In the rows, 128 means zero.
Each row of numbers stands for one object and depends on some of the facts below. Use the named rows to name the rest.

Known rows:
klumestim: [118 141 150  89 112 116 153 131 153  95 115  98 119 101 115 127 133 136
 116 118 118 130 117  92 133 160 145 137  99 122 124 105 122]
flafan: [133 124 128 132 116 133 125 132 124 120 127 125 114 120 134 136 142 143
 126 140 125 118 122 125 120 122 126 123 126 134 120 119 134]
rone: [135 124 131 170 120 128 132 131 125 112 115 128 122 129 137 123 137 135
 129 151 124 116 127 134 139 126 129 110 129 120 127 118 121]
kemuk: [123 127 128 111 127 135 129 134 114 117 128 133 128 144 133 116 146 150
 118 150 131 132 121 133 121 135 117 146 131 120 131 134 133]
vustus: [121 134 126 116 120 140 131 139 113 103 135 140 120 137 145 120 152 156
 110 163 134 122 119 134 126 126 106 142 132 120 136 124 140]
gustin: [131 118 132 115 124 118 134 125 119 128 116 129 126 132 122 123 140 148
 130 135 117 120 128 132 125 145 125 126 130 123 114 126 123]
kluplal: [129 122 130 131 128 120 133 126 124 127 118 128 130 132 124 122 138 139
 131 137 119 126 131 137 128 135 126 123 130 118 124 131 120]
grival: [125 149 137 180 109 140 133 131 141 103 163 108 145 128 134 121  86 127
 122 100 153 151 156 152 132  91 147 114 150  90 118 151  87]
klisteske: [130 122 125  88 141 121 124 119 135 151  89 146 133 144 131 120 146 118
 112 162  98 102 100 108 132 118  78 152 133 150 142 122 112]
brodron: [149 127 127 123 119 135 106 123 132 125 128 122 110 111 137 147 131 128
 134 123 128 123 123 126 114 115 134 121 126 139 110 117 133]
plites: [154 125 133 111 111 132 107 121 124 111 117 122 108 115 139 130 144 140
 128 136 121 119 116 131 110 113 131 134 122 142 104 115 119]
tebe: [143 134 114 160 110 162 125 125 149 120 145 135 109  92 120 139 106  93
 145 155 113 107 134 136 121 109 147 102 122 165 146 164 123]
skigul: [125 100 111 151 169  83 133 138 126 139 128 134 115 142 132 117 113 116
 109 107 107 164 124 154 145 142 177 122 124 138 133 133 130]
baklol: [131 127 109 112 116 148 130 124 142 135 152 136 113  96 111 142 123 113
 150 146 108 109 132 134 111 135 142 110 126 161 136 154 143]
plelin: [136 135 128 110 126 139 115 124 134 130 135 128 121 122 135 144 122 124
 125 125 133 121 122 119 118 107 123 130 134 137 118 120 131]
satrol: [128 127 147 107 158 209 157 128 101 100 153 125 118 133 131 166  82 145
 149 126 155 129 157 153 121 149 159  92 118 107 104 105  98]
rirador: [133 129 126 130 128 124 119 127 133 138 135 130 124 110 127 140 127 123
 136 110 134 128 127 120 123 123 129 121 127 140 121 124 145]
damel: [115 119  44  96  13  90 131 150 141 107 143 112 131  89 148  98 116 185
 112 170  83 116 167 145 106 126 174 105 159 139 133 234 140]
fureflo: [131 122 131 161 130 119 144 124 125 130 112 128 134 129 119 120 133 127
 137 128 117 124 134 137 141 139 138 109 123 118 126 128 115]
kloku: [135 126 133  92 125 136 111 123 118 121 132 127 128 136 133 117 133 130
 127 129 133 138 124 131 113 128 123 154 129 137 125 136 121]

Some facts about the objects:
(baklol, β, suges); (beneke, β, doflor); (beples, β, fevi); (bibrepla, β, driplusek); (bosku, β, bibrepla); (boste, β, sakelus); (broti, β, grenos)
(brupil, β, pamal); (daku, β, brabu); (damel, β, beples); (dase, β, grozil); (destal, β, taden); (doflor, β, kedis); (drabroflu, β, rutrivin)
(dribel, β, fatur); (dridrosta, β, trikim); (driplusek, β, skeno); (druklun, β, rituplo); (fatur, β, fogrir); (fiboron, β, gredi); (flastufom, β, kove)
(flirekel, β, stuklil); (fogrir, β, stadu); (fupli, β, beneke); (gaskil, β, klisteske); (gegrer, β, tuvok); (geluklik, β, nomezi); (grafol, β, skigul)
(grenos, β, druklun); (grival, β, sivin); (grodrel, β, bapa); (kagres, β, stozil); (kedis, β, skito); (klefun, β, loplu); (kliskol, β, destal)
(loplu, β, sosu); (minak, β, bravel); (mugel, β, flezisak); (muson, β, keflik); (nomezi, β, daku); (paflaper, β, kagres); (pamal, β, grobroski)
(pazo, β, drilik); (plagratu, β, tagra); (plikon, β, dribel); (pobor, β, dase); (rirador, β, mezor); (rutrivin, β, rasar); (sabri, β, plure)
(sakelus, β, vedibror); (satrol, β, trebim); (sava, β, flastufom); (serin, β, boste); (seskasel, β, skaplir); (sivin, β, fiboron); (skaplir, β, sabri)
(skigul, β, plusebru); (skito, β, rirador); (sosu, β, kliskol); (stoku, β, tubak); (stovir, β, grodrel); (stozil, β, broti); (stuklil, β, gegrer)
(taden, β, tagrel); (tagra, β, moplok); (tagrel, β, plenifes); (tebe, β, baklol); (toplon, β, gaskil); (trebim, β, plastik); (trikim, β, birek)
(tuva, β, mugel); (vedibror, β, brutris); (vedru, β, flirekel); (zaskis, β, stoku); (zeran, β, tebe); (zezu, β, plubrunil); (bapa, η, stovir)
(beneke, η, kloku); (betrek, η, moplok); (bibrepla, η, plelin); (birek, η, plusebru); (bitin, η, skito); (bobrir, η, gegrer); (boste, η, tuva)
(brabu, η, pazo); (bravel, η, drabroflu); (breskas, η, brodron); (briban, η, salik); (brupil, η, gaklo); (brutros, η, skeno); (daku, η, fiboron)
(damel, η, stuflal); (dase, η, doflor); (datu, η, breskas); (derelon, η, geflir); (destal, η, klumestim); (difan, η, gistisker); (doflor, η, drilik)
(doful, η, minak); (domik, η, tebe); (dreklifon, η, plure); (dretru, η, rugas); (dribel, η, kabre); (drilik, η, megul); (druklun, η, bapa)
(druvor, η, kedis); (dukel, η, keflik); (fatur, η, sosu); (fevi, η, veskune); (fiboron, η, brupil); (filu, η, zeran); (flezisak, η, geluklik)
(flirekel, η, vubar); (flopem, η, destal); (flotifus, η, beples); (fogrir, η, datu); (fupli, η, paflaper); (fureflo, η, skogras); (ganur, η, grival)
(gaskil, η, filu); (geflir, η, tubak); (gegrer, η, flopem); (giklo, η, dridrosta); (gistisker, η, boste); (grarum, η, plestu); (grival, η, zemo)
(grozil, η, flastufom); (grutuk, η, plagratu); (gustin, η, limi); (gustum, η, plenifes); (kabre, η, druvor); (kemuk, η, plites); (keser, η, satrol)
(kliskol, η, trelir); (klisteske, η, ganur); (klizul, η, letra); (kloku, η, nomek); (klumestim, η, plufem); (kluplal, η, briban); (kove, η, broti)
(kozerem, η, bitin); (lalun, η, dretru); (lekluson, η, rirador); (leru, η, zuzak); (letra, η, grutuk); (lilu, η, stuklil); (loplu, η, plubrunil)
(megul, η, stoku); (mezor, η, flirekel); (mobik, η, bobrir); (moplok, η, difan); (mugel, η, dase); (muson, η, soste); (nekes, η, grarum)
(nomek, η, domik); (nomezi, η, vedru); (nusten, η, kagres); (paklida, η, fogrir); (pamal, η, rituplo); (pazo, η, baklol); (pibam, η, taden)
(piver, η, stiskil); (pleklo, η, beneke); (plenifes, η, brazostis); (plestu, η, grodrel); (plikon, η, grenos); (plites, η, kidrok); (plole, η, doful)
(plufem, η, tuvok); (plure, η, ploplo); (pobor, η, skaplir); (rituplo, η, zezu); (rone, η, loplu); (rugas, η, drizi); (rugobrer, η, druklun)
(ruli, η, pamal); (rutrivin, η, serin); (sabri, η, nekes); (sakelus, η, dukel); (satrol, η, plole); (sava, η, leru); (serin, η, skigul)
(seskasel, η, klipas); (sezasa, η, mefis); (sivin, η, pibam); (skabrok, η, bosku); (skaplir, η, derelon); (skigul, η, ruli); (skito, η, sogriplir)
(skulor, η, plufli); (sogriplir, η, brutris); (steklin, η, kligok); (stenubi, η, zuzuden); (stiskil, η, betrek); (stoku, η, nusten); (stovir, η, tragoplon)
(stozil, η, suges); (stuflal, η, bravel); (stuklil, η, kuzibir); (taden, η, bibrepla); (toplon, η, rugobrer); (trebim, η, dribel); (treklefir, η, goro)
(tubak, η, flezisak); (tugir, η, pobor); (tuvok, η, dreklifon); (vamanur, η, birek); (vedibror, η, pirer); (vedru, η, lalun); (veskune, η, gresti)
(vubar, η, lekluson); (vustus, η, plikon); (vutedrol, η, vamanur); (zaskis, η, paklida); (zemo, η, grafol); (zeran, η, skabrok); (zezu, η, sakelus)
(zuzuden, η, fupli); (birek, σ, drustin); (birek, σ, stiskil); (bosku, σ, tuvok); (bosku, σ, tugir); (bosku, σ, geluklik); (boste, σ, rutrivin)
(boste, σ, mezor); (boste, σ, grenos); (brupil, σ, vustus); (brupil, σ, lalun); (brupil, σ, ganur); (brupil, σ, sava); (brutris, σ, kozerem)
(dase, σ, plufli); (dase, σ, rasar); (dase, σ, klizul); (derelon, σ, drilik); (derelon, σ, dako); (derelon, σ, dridrosta); (difan, σ, plagratu)
(difan, σ, gegrer); (difan, σ, skaplir); (difan, σ, beples); (drabroflu, σ, stuklil); (drabroflu, σ, dridrosta); (drabroflu, σ, mobik); (drabroflu, σ, vaner)
(dretru, σ, tragoplon); (dretru, σ, limi); (dretru, σ, dridrosta); (drizi, σ, sava); (drotras, σ, grodrel); (drotras, σ, bapa); (drotras, σ, beples)
(druklun, σ, kozerem); (druklun, σ, stozil); (druklun, σ, plelin); (druvor, σ, steklin); (druvor, σ, piver); (druvor, σ, goro); (druvor, σ, doful)
(druvor, σ, filu); (druvor, σ, treklefir); (druvor, σ, klipas); (druvor, σ, grenos); (fiboron, σ, damel); (fiboron, σ, brabu); (fiboron, σ, stiskil)
(flastufom, σ, kligok); (flastufom, σ, kidrok); (flebris, σ, drilik); (flebris, σ, toplon); (flotifus, σ, plikon); (flotifus, σ, piver); (flotifus, σ, brutros)
(flotifus, σ, pizik); (flotifus, σ, sava); (fupli, σ, dako); (fupli, σ, salik); (fupli, σ, beples); (fupli, σ, briban); (fureflo, σ, stenubi)
(fureflo, σ, tagra); (gaklo, σ, brodron); (gaklo, σ, plites); (gaskil, σ, drilik); (gaskil, σ, tuvok); (gaskil, σ, doful); (gaskil, σ, plubrunil)
(gistisker, σ, sava); (gresti, σ, klumestim); (gresti, σ, destal); (grival, σ, veskune); (grival, σ, fatur); (grival, σ, sezasa); (grival, σ, grafol)
(grival, σ, plure); (grobroski, σ, flirekel); (grobroski, σ, geflir); (grolifur, σ, domik); (grolifur, σ, flopem); (grolifur, σ, stozil); (grutuk, σ, lalun)
(grutuk, σ, kemuk); (gustum, σ, paklida); (gustum, σ, dridrosta); (gustum, σ, sezasa); (kedis, σ, flopem); (klefun, σ, dukel); (klefun, σ, mezor)
(kliskol, σ, tagrel); (kliskol, σ, rasar); (kliskol, σ, flafan); (kove, σ, nusten); (kuzibir, σ, sava); (kuzibir, σ, rasar); (leru, σ, rituplo)
(leru, σ, sivin); (leru, σ, plastik); (leru, σ, daku); (leru, σ, vedru); (lilu, σ, paklida); (lilu, σ, rutrivin); (loplu, σ, skulor)
(loplu, σ, kemuk); (loplu, σ, grarum); (megul, σ, flirekel); (megul, σ, keser); (megul, σ, daku); (moplok, σ, plites); (moplok, σ, klizul)
(mugel, σ, skeno); (mugel, σ, flezisak); (mugel, σ, stadu); (mugel, σ, letra); (mugel, σ, plites); (mugel, σ, klizul); (nekes, σ, plagratu)
(nekes, σ, klizul); (nomek, σ, stenubi); (nomek, σ, gustin); (paflaper, σ, rugobrer); (paflaper, σ, lalun); (paflaper, σ, tuva); (pazo, σ, brutros)
(pazo, σ, daku); (pibam, σ, nomezi); (pibam, σ, vedru); (pirer, σ, plagratu); (pirer, σ, kloku); (pleklo, σ, breskas); (plenifes, σ, drilik)
(plenifes, σ, tubak); (plole, σ, ganur); (plole, σ, drustin); (plole, σ, bobrir); (ploplo, σ, tuvok); (ploron, σ, rugobrer); (ploron, σ, plagratu)
(ploron, σ, fatur); (ploron, σ, vamanur); (plufem, σ, klipas); (rone, σ, rasar); (rugas, σ, paklida); (rugas, σ, skulor); (rugas, σ, tuvok)
(sabri, σ, skulor); (sakelus, σ, kabre); (serin, σ, paklida); (serin, σ, kloku); (skigul, σ, salik); (skigul, σ, kagres); (skito, σ, treklefir)
(skito, σ, sivin); (sogriplir, σ, kozerem); (sogriplir, σ, tugir); (sogriplir, σ, tragoplon); (soste, σ, seskasel); (soste, σ, drustin); (soste, σ, kligok)
(soste, σ, sava); (stibatron, σ, vustus); (stibatron, σ, kligok); (stibatron, σ, tugir); (stibatron, σ, plure); (stoku, σ, vustus); (stoku, σ, broti)
(stovir, σ, klisteske); (stuflal, σ, plagratu); (stuflal, σ, stuklil); (stuflal, σ, tuvok); (suges, σ, vutedrol); (suges, σ, dako); (suges, σ, skogras)
(suges, σ, grozil); (sutus, σ, plikon); (sutus, σ, dako); (taden, σ, bitin); (taden, σ, geluklik); (tebe, σ, minak); (tebe, σ, letra)
(tebe, σ, plure); (trebim, σ, kozerem); (trebim, σ, plufli); (trikim, σ, kabre); (vubar, σ, driplusek); (vubar, σ, seskasel); (zaskis, σ, klisteske)
(zaskis, σ, veskune); (zaskis, σ, goro); (zaskis, σ, domik); (zaskis, σ, klipas); (zemo, σ, klizul); (zeran, σ, mefis); (zuzak, σ, bobrir)
(zuzak, σ, toplon); (zuzuden, σ, datu); (zuzuden, σ, geflir)

Which object is each row?
No name comes twice in this set of rows, the named rows included.
[130 132 135  78 123 136 113 123 120 126 140 129 135 137 134 120 128 132
 120 128 136 142 123 129 114 122 114 165 135 138 128 147 120] -> paklida
[121 137 122 111 118 140 118 141 124 113 151 135 112 127 146 147 134 146
 111 143 147 122 116 118 121 117 116 141 127 134 134 120 168] -> kligok
[121 122 132  74 131 119 120 125 109 134 136 130 134 134 119 121 144 141
 132 114 129 147 127 129 113 156 132 158 121 136 122 141 151] -> dako
[134 125 136  95 119 139 121 123 119 114 122 127 121 139 143 121 141 154
 114 159 121 118 116 134 113 116 111 139 131 127 113 130 108] -> kozerem
[120 145 151  71 117 123 150 127 159  94 115 102 119 110 122 124 123 132
 106 133 115 129 115  95 129 132 131 138 114 124 121 110 106] -> flopem
[129 133 127 149 126 132 123 124 147 141 134 127 131 116 125 144 110 112
 132 115 130 121 131 122 131 105 128 116 135 132 127 130 123] -> kedis
[127 139 118 179 128 131 125 138 134 123 133 135 120 113 133 138 123 118
 132 131 141 122 130 125 138 116 134 108 126 127 140 116 148] -> kuzibir
[134 121 131 160 136 124 128 123 126 134 123 122 140 121 113 116 126 110
 150 112 127 137 137 135 135 154 151 122 114 127 134 134 127] -> drotras
[110 145 139  94 116 125 155 142 139  92 131 116 117 110 125 122 151 148
 110 138 132 133 116 104 133 160 128 145 106 118 140 117 151] -> bobrir
[120 149 145 211  96 107 132 129 171 132 203 123 117  77  82 105 161 126
 130 138 121 125 119 138 120  93 117 124 155 143 132 186 173] -> flastufom
[106 128 114 153 110 128 153 137 131 126 144 112 147 125 127 143 101 153
 131  99 137 132 165 138 139 126 155  92 145  86 104 134 120] -> pazo
[115 123 144 105 127 102 144 118 133 141 127 123 141 140 111 122 151 163
 115 120 115 118 126 127 123 121 106 130 146 110  96 130 125] -> sivin
[125 143 123 185 128 140 135 140 135 113 134 138 131 126 141 121 116 110
 124 142 137 125 132 130 147 114 122 120 129 121 156 132 123] -> stibatron
[134 115  47  66  38  78  86 133 143 139 132 122 126  86 135  99 135 130
 130 141  82 127 140 120  92 142 166 147 137 188 149 225 169] -> beples

The same objects again, as new rows of numbers:
Known rows:
sakelus: [140 132 147 117 122 141 126 112 122 119 136 108 107 152 108 116 125 125
 104 140 146 141 129 115 133 124]
grodrel: [135 119 137 139 138 113 124 112 134 101 132 122 130 124 111 130 124 127
 111 130 135 138 139 113 136 108]
lalun: [137 115 130 143 131 115 111 137 132 111 127 135 125 120 116 127 112 135
 112 109 128 155 137 119 120 120]
skabrok: [128 121 137 139 132 122 126 118 131 128 137 124 121 126 123 132 129 135
 113 127 140 136 133 116 125 121]
stibatron: [128 133 144 126 148 127 114 121 130 132 134 140 103 120 141 133 122 138
 102 117 126 150 142 119 111 130]
klizul: [125 117 130 148 117 112  95 134 138 130 128 120 110 126 115 137 124 128
 128 119 129 147 140 122 121 122]
gaklo: [128 124 135 129 149 119 116 100 136 128 134 126 104 113 130 136 134 122
 110 131 133 135 142 112 128 110]
pibam: [130 128 139 135 138 132 138 107 128 139 148 129 124 130 135 132 135 140
 110 134 148 131 130 113 119 128]
difan: [120 132 157 122 145 129 121 107 131 122 140 121 113 138 124 144 134 135
 104 133 133 144 134 115 119 118]
stadu: [154 141 144 150 142 115 106 125 140 144 112 112  96 111 126 147 133 127
 126 133 130 136 131  94 127 111]
druvor: [129 133 152 140 155 150 138 117 124 134 149 128 109 130 142 135 115 148
 105 125 142 129 138 122  98 137]
flopem: [120 146 127 155 144 119  97 138 159 141 145 132 120 109 134 122  97 140
 133 121 129 137 137 133 131  92]
grival: [ 96 113 135 128 147 136 119 114 128 116 155 139 110 136 129 129 112 133
  97 113 128 146 154 147 105 138]
gustum: [118 134 162 138 140 140 120 123 129 127 138 126 109 140 123 142 117 150
 108 128 127 143 140 129 107 137]
tagra: [132 121 133 143 130 119 122 118 133 126 135 123 126 125 119 131 130 131
 118 129 140 137 136 114 128 117]
fureflo: [123 132 144 133 127 125 129 112 129 146 139 131 120 134 130 136 143 142
 114 139 141 138 130 116 120 135]
sabri: [124 135 153 138 132 131 121 127 127 128 134 128 114 138 121 138 118 147
 111 126 129 146 135 125 110 138]
kluplal: [126 126 142 139 125 123 122 122 130 138 137 127 123 135 125 137 133 143
 118 130 139 141 130 118 118 131]
tuva: [105 100 113 119 147 125 108 117 134  93 152 129 125 134 122 120 119 118
  91  91 125 159 143 129 115 103]
grarum: [132 122 139 141 137 121 117 131 132 110 134 127 123 128 120 130 115 137
 111 118 130 145 138 119 121 120]

Name these rows:
No name comes twice in this set of rows, the named rows included.
[111 101 110 140 115 114 110 142 128 109 141 147 140 132 116 114 112 137
 105  95 130 162 144 142 113 136] -> sava
[130 131 143 135 142 136 143 105 123 146 147 131 119 132 138 129 135 143
 110 136 149 128 130 114 117 132] -> leru
[128 136 150 131 138 135 133 125 124 145 143 139 119 132 139 133 131 152
 106 124 139 145 131 120 107 143] -> flotifus
[110 101 111 136 138 116 107 116 135  99 149 135 118 118 121 121 111 118
 110 107 129 146 155 136 124 114] -> minak
[107 103 114 132 119 114 114 136 126 116 145 150 137 136 117 115 120 136
 102  99 132 161 142 144 114 141] -> seskasel
[ 98 110 124 126 135 122 127 106 128 118 156 136 131 137 121 120 128 129
 105 122 141 140 144 137 121 131] -> zeran
[105  97 110 141 127 124 135 116 126 110 159 132 143 139 115 112 118 131
 106 112 144 135 140 139 118 129] -> vedru
[131 132 143 126 141 124 127 113 127 139 133 139 120 124 132 130 138 138
 105 127 136 145 133 111 122 126] -> fiboron
[156 145 154 141 143 128 139 112 132 155 129 119 113 123 137 140 146 141
 119 145 148 125 120  91 125 120] -> grobroski
[153 145 157 146 129 126 122 128 133 151 121 116 112 127 128 145 136 146
 123 138 140 136 122  97 119 126] -> fevi
[134 115 127 147 144 121 114 119 135 114 135 122 112 115 123 130 112 122
 116 117 136 134 143 114 122 109] -> plelin
[153 144 164 150 124 122 121 135 131 130 120 113 123 131 116 145 129 149
 125 139 136 140 121 100 126 122] -> grozil
[159 135 139 148 143 112 106 118 142 134 113 113  99 102 125 143 128 120
 125 132 131 133 133  91 131 100] -> skeno
[127 125 135 131 155 127 114 105 133 127 136 132 102 115 136 134 123 122
 106 122 129 140 147 117 119 118] -> tebe

